Where the symbols take the states:
Q446: le>Q194, lu>Q903, te>Q206
Q95: le>Q988, lu>Q223, te>Q238
Q816: le>Q238, lu>Q116, te>Q86
Q120: le>Q898, lu>Q286, te>Q42
Q301: le>Q165, lu>Q214, te>Q565
Q931: le>Q445, lu>Q454, te>Q286
Q903: le>Q740, lu>Q535, te>Q956
Q651: le>Q64, lu>Q898, te>Q215
Q64: le>Q215, lu>Q177, te>Q110
Q620: le>Q931, lu>Q809, te>Q620
Q214: le>Q590, lu>Q49, te>Q740
Q235: le>Q261, lu>Q42, te>Q590
Q454: le>Q651, lu>Q177, te>Q620
Q74: le>Q42, lu>Q74, te>Q49
Q956: le>Q446, lu>Q206, te>Q95
Q177: le>Q86, lu>Q544, te>Q651
Q319: le>Q740, lu>Q301, te>Q486
Q486: le>Q116, lu>Q93, te>Q194
Q857: le>Q214, lu>Q410, te>Q534
Q49: le>Q548, lu>Q261, te>Q571
Q314: le>Q120, lu>Q857, te>Q74
Q898: le>Q857, lu>Q291, te>Q539
Q194: le>Q206, lu>Q853, te>Q544
Q86: le>Q86, lu>Q501, te>Q64
Q534: le>Q620, lu>Q898, te>Q261
Q165: le>Q571, lu>Q590, te>Q548
Q291: le>Q410, lu>Q931, te>Q620
Q606: le>Q215, lu>Q816, te>Q194
Q590: le>Q710, lu>Q74, te>Q301
Q110: le>Q314, lu>Q98, te>Q931
Q245: le>Q501, lu>Q238, te>Q445
Q501: le>Q816, lu>Q98, te>Q215
Q329: le>Q95, lu>Q93, te>Q816
Q223: le>Q245, lu>Q194, te>Q165
Q535: le>Q301, lu>Q544, te>Q710
Q548: le>Q235, lu>Q74, te>Q214
Q853: le>Q486, lu>Q548, te>Q329
Q410: le>Q620, lu>Q86, te>Q898
Q93: le>Q319, lu>Q301, te>Q853
Q238: le>Q98, lu>Q329, te>Q606
Q215: le>Q445, lu>Q86, te>Q809
Q286: le>Q291, lu>Q620, te>Q314
Q116: le>Q98, lu>Q988, te>Q446
Q809: le>Q314, lu>Q64, te>Q410
Q539: le>Q534, lu>Q651, te>Q235
Q261: le>Q74, lu>Q539, te>Q710
Q988: le>Q544, lu>Q319, te>Q740
Q42: le>Q539, lu>Q314, te>Q548
Q740: le>Q301, lu>Q956, te>Q535
Q206: le>Q903, lu>Q486, te>Q956
Q565: le>Q93, lu>Q740, te>Q903
Q571: le>Q214, lu>Q710, te>Q446
Q544: le>Q86, lu>Q446, te>Q177
Q445: le>Q177, lu>Q606, te>Q454
Q710: le>Q49, lu>Q235, te>Q165
Q98: le>Q116, lu>Q903, te>Q245

In the rows, 61 stands for zero.

The rows follow the links: the fewer symbols apart two states are, the more alike their rows tend to be.

Rows of some states; one shown again gets a slightly different row:
Q319 -> [51, 78, 67, 51, 61, 69, 66, 105, 63, 68, 46, 50, 59, 35, 47, 64, 27, 40, 57, 48, 35, 36, 55, 56, 85, 49, 40, 73, 72, 87, 99, 45, 93, 48, 98, 62, 78, 67, 62, 79, 38, 74, 49, 68, 47, 38, 53, 66, 70, 64, 66, 36, 68, 83, 57, 50]
Q42 -> [49, 58, 82, 78, 58, 55, 63, 45, 71, 58, 51, 78, 73, 58, 70, 51, 93, 34, 81, 121, 94, 43, 61, 59, 50, 35, 71, 52, 53, 45, 90, 91, 60, 63, 77, 73, 33, 83, 78, 68, 46, 70, 56, 51, 65, 59, 59, 56, 66, 111, 94, 50, 64, 55, 44, 73]
Q740 -> [49, 53, 74, 63, 53, 59, 63, 116, 69, 77, 43, 66, 71, 56, 41, 53, 30, 18, 62, 30, 30, 32, 72, 67, 64, 72, 64, 71, 75, 114, 84, 49, 84, 59, 74, 41, 68, 56, 60, 73, 37, 55, 46, 67, 55, 64, 63, 55, 72, 63, 48, 55, 58, 58, 56, 58]
Q49 -> [69, 72, 83, 46, 41, 64, 73, 47, 57, 61, 69, 66, 81, 73, 49, 29, 113, 71, 60, 85, 67, 40, 78, 58, 31, 51, 85, 75, 41, 70, 77, 84, 89, 62, 47, 59, 44, 78, 103, 65, 50, 31, 46, 43, 51, 95, 40, 87, 57, 74, 58, 100, 66, 74, 75, 72]
Q206 -> [91, 44, 43, 47, 24, 90, 67, 61, 68, 55, 33, 52, 65, 79, 49, 53, 62, 42, 66, 59, 57, 81, 53, 50, 65, 78, 87, 52, 54, 68, 45, 55, 82, 24, 80, 58, 65, 37, 79, 64, 41, 65, 14, 79, 56, 74, 41, 49, 83, 37, 65, 68, 20, 62, 36, 49]
Q606 -> [74, 71, 28, 53, 81, 60, 25, 51, 59, 67, 91, 53, 40, 62, 55, 74, 47, 103, 40, 48, 64, 90, 53, 63, 87, 73, 60, 72, 62, 48, 41, 60, 55, 58, 29, 107, 72, 27, 55, 44, 94, 96, 72, 48, 60, 47, 56, 79, 51, 40, 54, 56, 54, 47, 60, 60]
Q291 -> [44, 54, 60, 72, 62, 62, 96, 34, 48, 47, 59, 46, 67, 62, 75, 92, 68, 66, 70, 55, 67, 74, 65, 65, 64, 65, 49, 64, 68, 28, 35, 42, 38, 79, 79, 19, 81, 85, 52, 53, 57, 19, 82, 82, 74, 51, 98, 30, 63, 58, 67, 37, 68, 74, 77, 51]
Q64 -> [60, 72, 39, 71, 110, 61, 39, 75, 66, 61, 62, 91, 51, 56, 76, 79, 60, 69, 80, 72, 63, 62, 41, 37, 43, 59, 54, 65, 75, 63, 60, 84, 17, 89, 56, 60, 32, 72, 12, 44, 64, 70, 96, 65, 85, 56, 51, 72, 47, 63, 56, 90, 78, 55, 43, 51]
Q534 -> [61, 66, 75, 62, 47, 68, 85, 33, 54, 43, 36, 56, 53, 66, 95, 53, 58, 38, 68, 69, 95, 41, 62, 90, 48, 54, 44, 9, 60, 72, 46, 49, 50, 57, 64, 33, 55, 82, 60, 70, 81, 41, 77, 66, 61, 56, 91, 51, 59, 79, 69, 79, 80, 46, 81, 88]
Q931 -> [29, 55, 49, 78, 82, 48, 75, 28, 51, 55, 80, 54, 71, 64, 65, 76, 61, 74, 55, 52, 73, 70, 75, 60, 79, 80, 69, 86, 65, 24, 55, 55, 53, 80, 95, 43, 88, 73, 52, 43, 63, 39, 80, 84, 97, 54, 85, 27, 60, 50, 73, 30, 69, 55, 59, 44]
Q571 -> [79, 64, 74, 37, 37, 72, 79, 53, 51, 66, 62, 59, 86, 85, 40, 41, 106, 81, 53, 59, 43, 53, 81, 62, 23, 63, 83, 78, 47, 70, 50, 67, 91, 60, 43, 49, 62, 65, 93, 58, 54, 24, 44, 52, 48, 96, 45, 82, 59, 46, 44, 105, 50, 86, 74, 57]
Q486 -> [74, 76, 47, 39, 43, 92, 61, 73, 67, 49, 39, 46, 46, 51, 52, 63, 56, 60, 67, 73, 60, 71, 38, 39, 95, 42, 45, 59, 61, 65, 72, 51, 96, 28, 93, 81, 73, 45, 72, 66, 46, 80, 26, 81, 49, 33, 37, 68, 77, 54, 80, 42, 51, 96, 48, 41]

Each walk starts at a row. The symbols on each line, taken left to right, move it on to the next state.
Each answer is a row, close to the row of the state it stands for.
start [32, 41, 59, 97, 65, 49, 92, 41, 58, 61, 72, 62, 71, 53, 77, 89, 74, 48, 79, 80, 68, 68, 66, 47, 69, 62, 57, 77, 63, 16, 54, 54, 46, 87, 89, 26, 77, 81, 59, 57, 55, 34, 76, 77, 78, 52, 88, 21, 66, 67, 76, 18, 62, 71, 64, 45]
lu lu lu lu lu -> [81, 73, 25, 39, 87, 82, 32, 75, 58, 57, 43, 78, 53, 72, 45, 57, 42, 63, 64, 45, 62, 65, 42, 43, 49, 73, 70, 57, 68, 87, 46, 71, 61, 56, 67, 69, 50, 53, 32, 55, 51, 62, 53, 78, 92, 71, 30, 82, 60, 30, 51, 116, 66, 52, 44, 42]
te te le le -> [65, 76, 41, 63, 112, 51, 35, 71, 62, 64, 75, 87, 54, 60, 68, 71, 50, 86, 72, 52, 58, 69, 48, 50, 54, 59, 58, 62, 75, 59, 44, 78, 11, 81, 33, 75, 43, 64, 21, 45, 79, 76, 103, 58, 79, 54, 52, 80, 43, 56, 49, 94, 78, 52, 53, 60]
start [32, 32, 60, 107, 95, 34, 54, 73, 66, 78, 83, 89, 70, 60, 63, 78, 58, 51, 78, 82, 60, 76, 61, 43, 58, 74, 64, 88, 69, 32, 73, 83, 26, 89, 59, 56, 51, 74, 39, 50, 53, 72, 76, 58, 81, 58, 78, 34, 62, 76, 70, 27, 51, 47, 38, 50]
le le le le le -> [62, 70, 92, 55, 39, 64, 80, 83, 54, 60, 57, 66, 80, 62, 43, 42, 93, 63, 62, 56, 33, 31, 72, 60, 22, 53, 69, 81, 47, 86, 77, 64, 83, 67, 50, 35, 59, 81, 90, 69, 42, 31, 55, 49, 35, 89, 48, 80, 58, 69, 41, 91, 71, 90, 83, 63]
te le le te -> [61, 76, 83, 45, 53, 67, 76, 49, 60, 58, 61, 77, 78, 59, 55, 39, 114, 72, 60, 106, 66, 42, 72, 53, 52, 31, 74, 79, 43, 54, 85, 79, 89, 54, 73, 80, 46, 81, 99, 69, 48, 50, 45, 47, 50, 77, 35, 74, 58, 82, 76, 68, 72, 85, 64, 66]
start [58, 36, 67, 91, 63, 36, 37, 94, 77, 87, 86, 66, 57, 74, 63, 70, 34, 58, 57, 49, 46, 81, 67, 72, 66, 87, 76, 68, 67, 59, 67, 67, 44, 59, 15, 70, 60, 26, 57, 58, 76, 107, 65, 43, 45, 63, 80, 53, 60, 66, 51, 31, 33, 35, 51, 81]
le le lu le te -> [55, 51, 71, 49, 65, 52, 58, 113, 61, 78, 56, 69, 74, 66, 37, 43, 34, 36, 51, 26, 30, 32, 66, 61, 41, 84, 77, 75, 73, 119, 86, 64, 91, 64, 65, 40, 57, 66, 57, 75, 32, 45, 48, 62, 63, 89, 50, 68, 63, 49, 35, 93, 54, 53, 62, 65]
te lu lu te le -> [63, 79, 85, 47, 46, 58, 59, 34, 65, 62, 53, 73, 64, 70, 62, 20, 95, 51, 55, 96, 98, 26, 72, 81, 41, 53, 81, 48, 45, 70, 87, 80, 88, 54, 67, 81, 39, 83, 89, 74, 59, 54, 54, 47, 67, 80, 54, 68, 54, 95, 74, 79, 81, 51, 66, 92]
start [39, 71, 78, 49, 59, 53, 68, 111, 56, 75, 58, 60, 71, 35, 37, 48, 42, 45, 53, 36, 24, 30, 69, 63, 61, 53, 54, 91, 73, 102, 103, 53, 95, 65, 74, 51, 86, 70, 71, 79, 30, 49, 54, 67, 44, 60, 57, 73, 64, 63, 48, 61, 78, 83, 70, 56]
le lu lu lu lu -> [54, 67, 84, 68, 53, 62, 65, 51, 71, 63, 65, 77, 79, 59, 58, 44, 110, 51, 79, 111, 76, 46, 73, 48, 42, 39, 81, 69, 45, 47, 92, 93, 74, 64, 70, 74, 36, 85, 89, 66, 43, 58, 47, 44, 62, 80, 45, 63, 63, 95, 83, 57, 67, 72, 48, 67]
te te lu lu le -> [63, 77, 86, 51, 42, 66, 67, 33, 61, 53, 46, 65, 64, 68, 67, 29, 91, 46, 54, 84, 100, 29, 78, 87, 38, 51, 77, 34, 48, 74, 72, 76, 78, 54, 67, 69, 41, 81, 85, 72, 67, 50, 52, 52, 69, 79, 59, 72, 57, 88, 75, 86, 82, 46, 74, 92]
start [73, 65, 45, 39, 41, 64, 56, 42, 54, 66, 82, 39, 55, 73, 45, 52, 63, 104, 32, 38, 51, 85, 74, 81, 84, 77, 75, 71, 50, 47, 42, 40, 86, 45, 45, 85, 90, 24, 91, 61, 83, 69, 37, 60, 50, 71, 58, 70, 64, 33, 53, 57, 41, 65, 77, 66]
le te te -> [35, 74, 35, 51, 99, 51, 52, 20, 50, 57, 76, 56, 63, 61, 59, 62, 55, 83, 37, 42, 89, 67, 66, 65, 73, 88, 74, 72, 62, 42, 47, 59, 58, 78, 95, 69, 81, 65, 28, 44, 68, 42, 82, 90, 118, 59, 65, 53, 63, 39, 70, 61, 81, 36, 63, 47]
te le lu te lu -> [59, 57, 51, 91, 88, 56, 77, 64, 58, 47, 64, 81, 67, 49, 85, 96, 70, 59, 94, 73, 49, 71, 48, 41, 40, 44, 40, 59, 74, 48, 41, 67, 9, 87, 57, 32, 53, 94, 24, 51, 59, 48, 93, 69, 66, 54, 71, 58, 53, 68, 55, 67, 67, 78, 60, 46]
start [66, 33, 62, 81, 48, 45, 42, 101, 81, 79, 70, 61, 52, 68, 54, 72, 32, 49, 67, 50, 43, 83, 52, 65, 79, 76, 65, 56, 66, 77, 65, 59, 54, 49, 35, 78, 55, 21, 64, 63, 63, 112, 44, 46, 33, 58, 66, 61, 63, 57, 54, 29, 23, 43, 50, 75]
lu lu lu te te -> [59, 23, 59, 67, 42, 60, 61, 103, 78, 77, 47, 63, 66, 75, 44, 52, 39, 20, 70, 41, 34, 59, 59, 63, 54, 94, 84, 62, 66, 94, 60, 57, 79, 48, 64, 42, 65, 38, 65, 66, 40, 74, 21, 67, 60, 83, 61, 43, 74, 54, 42, 55, 18, 47, 45, 67]
le lu lu lu lu -> [64, 84, 58, 47, 60, 74, 62, 86, 55, 58, 46, 46, 53, 33, 51, 63, 43, 63, 54, 57, 44, 49, 49, 47, 96, 31, 26, 64, 62, 76, 90, 40, 90, 41, 91, 79, 81, 60, 69, 75, 44, 80, 53, 72, 45, 25, 49, 74, 74, 74, 74, 31, 71, 90, 63, 44]
start [38, 71, 37, 48, 105, 51, 40, 30, 49, 66, 95, 65, 61, 66, 53, 65, 41, 95, 30, 39, 79, 73, 73, 63, 82, 82, 80, 77, 65, 35, 57, 70, 57, 78, 66, 82, 77, 47, 36, 39, 83, 62, 87, 76, 102, 55, 63, 61, 55, 32, 63, 58, 78, 36, 52, 48]
le lu te te -> [51, 85, 45, 49, 116, 63, 38, 42, 55, 47, 53, 75, 50, 55, 78, 50, 45, 64, 56, 58, 101, 49, 54, 65, 51, 62, 55, 40, 72, 67, 53, 74, 40, 79, 77, 68, 42, 80, 22, 54, 82, 58, 87, 76, 100, 49, 59, 64, 51, 58, 69, 93, 95, 29, 58, 63]
te le le -> [57, 77, 30, 48, 114, 68, 36, 50, 54, 55, 62, 79, 53, 63, 63, 54, 52, 75, 51, 50, 81, 60, 48, 47, 61, 63, 70, 61, 69, 64, 54, 80, 44, 74, 75, 71, 47, 70, 14, 46, 68, 57, 80, 76, 101, 59, 37, 73, 59, 39, 62, 100, 83, 37, 51, 47]
start [80, 83, 57, 49, 47, 66, 54, 60, 61, 61, 72, 38, 38, 46, 63, 75, 47, 85, 44, 53, 54, 80, 58, 63, 108, 50, 35, 58, 61, 52, 68, 40, 77, 44, 53, 95, 81, 30, 80, 68, 73, 102, 58, 50, 36, 22, 60, 79, 66, 58, 70, 24, 52, 79, 70, 63]
le lu le -> [59, 53, 53, 74, 63, 36, 40, 59, 63, 79, 92, 57, 54, 70, 55, 63, 39, 88, 36, 28, 58, 85, 72, 82, 76, 85, 72, 71, 61, 52, 55, 63, 50, 62, 19, 88, 74, 20, 65, 50, 94, 93, 67, 41, 54, 63, 76, 68, 58, 47, 52, 35, 47, 39, 70, 79]
le lu lu te le -> [91, 36, 45, 50, 25, 82, 60, 64, 67, 65, 41, 54, 64, 90, 43, 52, 66, 46, 65, 59, 49, 83, 57, 50, 50, 82, 90, 63, 57, 77, 38, 61, 75, 33, 62, 56, 51, 32, 69, 64, 46, 59, 15, 68, 65, 91, 42, 59, 74, 34, 57, 91, 17, 64, 46, 51]
